Below is a small trained network, with its code and all its weights. Each question gives an input and a class and asks what happens when units are switched off, that is, made to give their printed mean instead of their output.

import numpy as np


def w(rows, s, z=0):
    codes = np.array(rows[::2]) - 128.0
    scale = np.full(codes.shape[1], s)
    scale[-1] = z or s
    return codes * scale


def norm(h):
    return h / np.sqrt((h * h).mean(-1, keepdims=True) + 1e-5)


def f(y):
    return y / 2 * (1 + np.tanh(0.7978845608 * (y + 0.044715 * y**3)))


def log_softmax(a):
    a = a - a.max(-1, keepdims=True)
    return a - np.log(np.exp(a).sum(-1, keepdims=True))


def net(x, mask):
    res = np.array(x, float).reshape(1, 5) / 4 @ E
    u = 0
    for l in range(3):
        y = f(norm(res) @ A[l][:, :-1].T + A[l][:, -1])
        res = res + np.where(mask[u : u + 8], y, B[l][:, -1]) @ B[l][:, :-1]
        u += 8
    return log_softmax(norm(res)[-1] @ U[:, :-1].T + U[:, -1])


A, B = {}, {}
E = w([
[70,159,127,113,151,216,21,43,131,107,161],'x0',
[189,156,9,161,74,128,138,178,235,80,174],'x1',
[48,88,132,91,102,172,59,75,132,30,205],'x2',
[128,167,90,177,151,139,4,38,159,163,139],'x3',
[61,115,85,145,175,20,156,187,47,148,136],'x4',
],0.0017)
A[0] = w([
[115,111,112,40,90,128,129,196,219,17,149,53],'0.n0',
[130,131,231,99,150,36,254,223,122,68,57,162],'0.n1',
[112,96,26,152,197,81,85,50,164,22,187,63],'0.n2',
[80,203,72,162,156,37,83,64,120,192,115,102],'0.n3',
[191,126,96,116,70,207,156,164,234,115,98,107],'0.n4',
[139,155,160,166,107,101,80,112,174,103,144,72],'0.n5',
[207,177,6,207,182,102,106,151,203,199,122,8],'0.n6',
[205,79,95,137,143,80,53,60,145,167,98,124],'0.n7',
],0.002,0.0011)
B[0] = w([
[173,116,185,150,139,157,78,103,106,176,143,173],'0.n0',
[83,188,118,171,134,78,200,80,224,142,136,255],'0.n1',
[188,179,117,188,96,38,144,113,78,91,27,186],'0.n2',
[92,191,173,205,142,165,104,189,156,111,179,171],'0.n3',
[145,138,129,147,63,128,7,247,105,97,140,194],'0.n4',
[54,211,129,118,75,137,200,147,154,69,83,120],'0.n5',
[162,150,233,97,174,154,217,111,106,178,251,176],'0.n6',
[132,165,180,65,111,119,89,201,111,128,90,152],'0.n7',
],0.0024,0.0013)
A[1] = w([
[151,34,129,107,67,163,154,177,138,4,163,85],'1.n0',
[148,122,240,118,167,121,88,65,135,182,94,156],'1.n1',
[89,65,193,76,177,150,111,68,88,112,129,3],'1.n2',
[42,61,51,193,144,46,88,128,59,118,147,77],'1.n3',
[80,113,72,117,97,146,85,82,162,97,109,29],'1.n4',
[18,89,197,64,122,156,161,92,95,91,150,180],'1.n5',
[95,149,121,77,134,111,154,127,102,114,154,178],'1.n6',
[126,152,175,186,171,152,81,164,105,162,127,125],'1.n7',
],0.0031,0.0005)
B[1] = w([
[136,253,130,140,158,133,99,101,120,162,185,227],'1.n0',
[188,157,71,127,172,163,137,187,48,48,156,222],'1.n1',
[142,170,99,181,197,175,99,121,93,191,199,205],'1.n2',
[112,148,95,107,124,143,150,77,188,66,78,226],'1.n3',
[121,142,88,113,123,118,157,100,115,122,58,170],'1.n4',
[209,140,104,249,163,120,148,159,117,192,141,249],'1.n5',
[143,78,137,194,127,163,126,99,166,147,86,147],'1.n6',
[142,152,116,139,113,150,85,90,94,83,144,169],'1.n7',
],0.0037,0.0017)
A[2] = w([
[3,131,40,58,75,127,99,77,162,37,130,145],'2.n0',
[184,162,88,219,93,125,154,157,168,131,157,194],'2.n1',
[205,176,165,141,125,160,116,213,189,147,166,101],'2.n2',
[21,62,92,111,188,113,106,58,52,147,6,145],'2.n3',
[131,40,135,115,147,36,228,227,171,205,85,106],'2.n4',
[125,87,116,24,92,225,13,94,156,69,116,114],'2.n5',
[82,149,186,143,124,213,124,65,127,128,206,214],'2.n6',
[100,152,160,149,175,17,188,225,87,149,130,254],'2.n7',
],0.0027,0.00093)
B[2] = w([
[126,148,179,108,113,105,54,104,188,57,39,197],'2.n0',
[95,97,196,57,137,130,136,136,116,173,143,249],'2.n1',
[106,118,145,62,76,54,144,141,148,132,154,232],'2.n2',
[198,178,129,48,23,96,101,161,218,130,203,169],'2.n3',
[35,37,251,243,77,181,115,93,84,135,47,230],'2.n4',
[48,93,126,192,155,42,207,63,150,89,71,196],'2.n5',
[116,80,93,151,169,78,78,214,125,166,73,215],'2.n6',
[101,107,113,166,97,177,70,22,173,98,61,250],'2.n7',
],0.0031,0.0019)
U = w([
[95,5,2,17,125,109,191,136,82,120,152,3],'0',
[70,173,75,106,105,81,69,69,204,13,62,154],'1',
[189,127,128,43,142,144,198,183,64,104,126,102],'2',
[153,183,77,180,231,189,64,135,37,165,175,159],'3',
[61,25,206,199,71,130,227,118,126,172,41,163],'4',
[96,89,69,133,164,116,208,116,112,136,149,71],'5',
[117,90,33,46,144,138,178,170,100,131,117,44],'6',
[161,181,159,40,50,85,142,225,196,169,231,145],'7',
],0.0073,0.0068)

Each question gives the input, the list of numbers given to net, and the class t.
The units are the neurons (one row each of A and B). Each row of codes is followed by its name. A weight is (code - 128) times the scale printed after its matrix; where a second scale follows, it is the last column's (A, B and U).
mask holds one flag per neuron, layer by layer. A switched-off neuron (its flag False) gives its mean, the last column of its row in B, instead of its output. The means were averaged over made-up inputs and are rounded, as every weight is.
A unit's drop is (log p(t) with every unit on - log p(t) with that unit switched off) / (log p(t) with every unit on - log p(t) with every unit switched off).
The circuit of an input: a set's keep is (log p(t) with only the set's units on - log p(t) with every unit switched off) / (log p(t) with every unit on - log p(t) with every unit switched off). Starting from the 12 units with the biggest drops (on a tie, the unit counted first), units are removed one at a time, each time the one whose removal leaves the highest keep (on an exact tie, the one counted first), for as long as the keep stays at least 0.8.
circuit, biggest first: the units of the circuit, biggest drop first
top k neurons: the k neurons with the biggest drops, biggest first
top k neurons in layer l: the k neurons of layer l with the biggest drops, biggest first
drop when u is switched off: that unit's drop, to one decimal
input [-2,-4,7,3,8], class 1: circuit, biggest first	1.n3
input [7,-4,6,-2,-5], class 3: circuit, biggest first	1.n5, 1.n2
input [3,-3,5,3,7], class 1: top 3 neurons in layer 0	0.n6, 0.n2, 0.n0
input [-2,5,8,-5,-5], class 7: top 3 neurons	1.n0, 1.n3, 2.n7
input [5,2,-2,8,4], class 1: circuit, biggest first	1.n5, 1.n2
input [-7,8,-7,-6,-5], class 4: top 3 neurons	2.n4, 1.n1, 2.n3
input [6,4,-5,2,-1], class 7: top 4 neurons	0.n6, 1.n3, 2.n7, 2.n2
input [5,6,-4,1,-3], class 7: top 3 neurons	0.n6, 1.n3, 2.n7
input [-1,1,0,1,-3], class 7: top 2 neurons in layer 2	2.n7, 2.n4
input [-5,-5,3,5,2], class 3: top 3 neurons	1.n2, 0.n4, 1.n5
input [3,4,-6,8,0], class 7: top 2 neurons	0.n6, 2.n2
input [-6,-2,1,3,-8], class 2: top 2 neurons in layer 0	0.n3, 0.n1
input [1,5,-3,3,-8], class 7: top 2 neurons in layer 0	0.n6, 0.n4
input [-7,-8,-5,7,-4], class 3: circuit, biggest first	1.n1
input [-4,2,-3,2,6], class 4: drop when 2.n4 is switched off	0.1
input [2,-8,-4,-2,-8], class 3: drop when 0.n5 is switched off	0.0
input [6,4,-4,-5,1], class 7: drop when 0.n4 is switched off	1.0
